Here is a tiny trained network, its code and every weight. The questions are about switching its units off for an input and a target symbol, where a switched-off unit gives its printed mean instead of its output.

import numpy as np


def w(rows, s, z=0):
    codes = np.array(rows[::2]) - 128.0
    scale = np.full(codes.shape[1], s)
    scale[-1] = z or s
    return codes * scale


def norm(h):
    return h / np.sqrt((h * h).mean(-1, keepdims=True) + 1e-5)


def f(y):
    return y / 2 * (1 + np.tanh(0.7978845608 * (y + 0.044715 * y**3)))


def softmax(a):
    e = np.exp(a - a.max(-1, keepdims=True))
    return e / e.sum(-1, keepdims=True)


def log_softmax(a):
    a = a - a.max(-1, keepdims=True)
    return a - np.log(np.exp(a).sum(-1, keepdims=True))


def net(x, mask):
    ids = ['ΘΣΦαγδεζηλμξπτψω'.index(c) for c in x.split()]
    T = len(ids)
    res = E[ids] + P[:T]
    r = norm(res)
    for j in range(3):
        rows = slice(4 * j, 4 * j + 4)
        q, k, v = (r @ M[0][rows].T for M in (Q, K, V))
        z = softmax(np.where(np.tri(T) > 0, q @ k.T / 4**0.5, -1e9)) @ v
        o = O[0][rows]
        res = res + np.where(mask[j], z, o[:, -1]) @ o[:, :-1]
    y = f(norm(res) @ A[0][:, :-1].T + A[0][:, -1])
    res = res + np.where(mask[3:7], y, B[0][:, -1]) @ B[0][:, :-1]
    return log_softmax(norm(res)[-1] @ U[:, :-1].T + U[:, -1])


Q, K, V, O, A, B = {}, {}, {}, {}, {}, {}
E = w([
[127,151,141,167],'Θ',
[195,166,198,55],'Σ',
[115,59,83,172],'Φ',
[137,169,144,122],'α',
[156,128,150,68],'γ',
[140,183,178,101],'δ',
[77,122,162,143],'ε',
[167,138,132,170],'ζ',
[88,94,166,79],'η',
[150,57,106,103],'λ',
[176,176,96,90],'μ',
[103,203,102,4],'ξ',
[134,58,116,139],'π',
[111,184,146,98],'τ',
[146,138,129,138],'ψ',
[96,92,62,149],'ω',
],0.028)
P = w([
[253,158,128,131],'0',
[247,99,103,77],'1',
[196,85,113,101],'2',
[175,85,115,127],'3',
[164,101,122,143],'4',
[162,122,136,149],'5',
[141,139,139,142],'6',
[128,132,143,144],'7',
[115,143,145,156],'8',
[106,144,144,158],'9',
[120,151,159,168],'10',
],0.0081)
Q[0] = w([
[81,66,116,156],'head 0',
[141,151,175,75],'head 0',
[186,97,147,179],'head 0',
[114,151,84,117],'head 0',
[204,10,93,168],'head 1',
[59,93,188,25],'head 1',
[159,166,83,178],'head 1',
[77,100,136,148],'head 1',
[76,149,110,140],'head 2',
[75,136,178,58],'head 2',
[101,214,223,15],'head 2',
[47,71,221,191],'head 2',
],0.012)
K[0] = w([
[84,160,51,75],'head 0',
[159,190,73,69],'head 0',
[48,190,159,85],'head 0',
[166,170,112,125],'head 0',
[233,48,155,174],'head 1',
[10,251,121,135],'head 1',
[150,85,185,101],'head 1',
[78,65,21,141],'head 1',
[78,159,184,168],'head 2',
[80,151,194,140],'head 2',
[125,203,185,115],'head 2',
[75,59,175,125],'head 2',
],0.011)
V[0] = w([
[63,166,153,128],'head 0',
[128,54,136,232],'head 0',
[103,158,127,102],'head 0',
[8,108,197,188],'head 0',
[66,197,229,94],'head 1',
[135,123,77,55],'head 1',
[175,114,97,63],'head 1',
[158,44,180,74],'head 1',
[131,168,226,136],'head 2',
[134,70,194,160],'head 2',
[78,211,202,183],'head 2',
[45,202,105,146],'head 2',
],0.012)
O[0] = w([
[117,135,85,82,69],'head 0',
[127,37,208,91,105],'head 0',
[140,138,107,108,112],'head 0',
[114,172,192,25,33],'head 0',
[192,77,97,148,57],'head 1',
[82,144,125,84,187],'head 1',
[105,155,101,112,214],'head 1',
[157,202,228,117,233],'head 1',
[136,110,86,171,92],'head 2',
[2,103,68,170,161],'head 2',
[145,81,88,95,1],'head 2',
[172,123,126,73,10],'head 2',
],0.0083,0.0079)
A[0] = w([
[215,101,72,209,182],'neuron 0',
[41,110,140,126,251],'neuron 1',
[116,183,97,8,164],'neuron 2',
[220,110,122,143,124],'neuron 3',
],0.014,0.0029)
B[0] = w([
[253,177,127,61,221],'neuron 0',
[249,136,100,110,254],'neuron 1',
[2,71,43,184,179],'neuron 2',
[189,219,215,135,176],'neuron 3',
],0.0066,0.008)
U = w([
[152,116,81,114,131],'Θ',
[123,134,117,151,98],'Σ',
[75,79,102,125,172],'Φ',
[116,122,89,144,35],'α',
[124,111,118,154,64],'γ',
[114,142,114,141,6],'δ',
[82,131,130,44,186],'ε',
[183,86,130,171,254],'ζ',
[112,137,113,123,2],'η',
[98,144,191,193,130],'λ',
[152,62,129,72,115],'μ',
[96,197,72,164,45],'ξ',
[109,110,121,154,51],'π',
[82,152,8,105,218],'τ',
[133,129,112,144,2],'ψ',
[220,171,139,73,205],'ω',
],0.015,0.0061)

Each question gives the input, a string of symbols that net reads in full, and the target symbol t.
The units are the heads (4 rows each of Q, K, V and O) and the neurons (one row each of A and B). Each row of codes is followed by its name. A weight is (code - 128) times the scale printed after its matrix; where a second scale follows, it is the last column's (O, A, B and U).
mask holds one flag per unit, heads first, then neurons. A switched-off unit (its flag False) gives its mean, the last column of its rows in O or B, instead of its output. The means were averaged over made-up inputs and are rounded, as every weight is.
A unit's drop is (log p(t) with every unit on - log p(t) with that unit switched off) / (log p(t) with every unit on - log p(t) with every unit switched off).
The circuit of an input: a set's keep is (log p(t) with only the set's units on - log p(t) with every unit switched off) / (log p(t) with every unit on - log p(t) with every unit switched off). Starting from all 7 units, units are removed one at a time, each time the one whose removal leaves the highest keep (on an exact tie, the one counted first), for as long as the keep stays at least 0.8.
circuit, biggest first: the units of the circuit, biggest drop first
most important unit: the unit with the biggest drop
top k neurons: the k neurons with the biggest drops, biggest first
which heads matter: for each layer, one digit per head in row order, 1 if its drop is at least 0.15 and else 0, layers parted by /
drop of u: that unit's drop, to one decimal
input ε λ ω λ γ ε ω, target ε: which heads matter : 100
input λ ζ ω ε ξ λ Σ ζ τ, target ω: which heads matter : 001
input λ ε λ, target ε: circuit, biggest first : head 0; head 1
input λ ε ε λ ξ η, target τ: which heads matter : 001
input ε λ ω α ψ λ Φ λ ζ ζ τ, target ω: which heads matter : 011
input ε λ η, target ζ: which heads matter : 010
input λ ω λ Φ, target λ: circuit, biggest first : head 1; head 0
input ε Σ ε ε ε, target μ: which heads matter : 111
input ξ ξ η, target τ: circuit, biggest first : head 0
input ξ γ ξ λ, target ξ: circuit, biggest first : head 0; head 1
input λ λ ζ λ λ, target λ: which heads matter : 011
input τ ξ π λ ζ Φ ξ, target τ: which heads matter : 010
input λ ω ε, target Φ: top 2 neurons : neuron 0; neuron 3
input τ λ Σ λ λ ξ λ λ λ ξ, target τ: circuit, biggest first : neuron 2; head 1
input ε ω λ π λ ε λ ζ ε α, target ω: most important unit : head 1
input τ λ ε ξ λ ε, target τ: which heads matter : 101
input ε δ ε, target μ: circuit, biggest first : head 1; head 0; head 2
input Φ λ ω, target λ: which heads matter : 110
input π ε ε ε λ λ ξ λ ε π, target ε: which heads matter : 100
input μ ε γ λ ε ω, target ε: circuit, biggest first : head 0
input δ λ λ η, target ζ: which heads matter : 000
input λ ξ ξ λ, target ξ: drop of head 0 : 0.4
input ω Φ ε, target Φ: drop of head 0 : 0.2
input λ ε λ ε, target ζ: drop of head 0 : -0.1
